Each row has a name. Each piece below is followed by the name of the row it came from, unless a question asks for something else. Each question is about the rows just above it. Some pieces are copies with a little noise.

[ 31.0  -1.2  34.1   0.3 -28.8   8.5  90.6  49.5  87.2  37.8  50.4  17.4
  82.0   7.8  -8.7  17.6] = mafi
[-25.2   3.6 -19.0   6.1   2.8  -8.2 -48.6 -25.7 -59.4  10.0 -28.3   0.5
 -44.8   0.7  -0.9  -9.0] = feve
[-19.0   3.4 -15.6   0.7 -16.3  -1.6 -17.9  15.7 -57.8  -3.9 -21.9  -7.4
 -17.9   6.5  37.9  37.8] = did
q: [-25.1   3.6 -19.0   6.1   2.7  -8.2 -48.6 -25.7 -59.3  10.0 -28.4   0.5
 -44.8   0.7  -0.9  -9.0] => feve
q: [-19.0   3.4 -15.5   0.7 -16.2  -1.6 -17.9  15.7 -57.8  -3.8 -22.0  -7.4
 -17.9   6.5  37.9  37.8] => did
[37.9] with +1 step of 0.1 on every entry: => [38.0]
Which value is in both did and mafi? => [37.8]
Shift each entry of [37.8 50.4] by +1 times 0.1: => [37.9 50.5]
Shift each entry of [-3.9] by -1 times 0.1: => [-4.0]

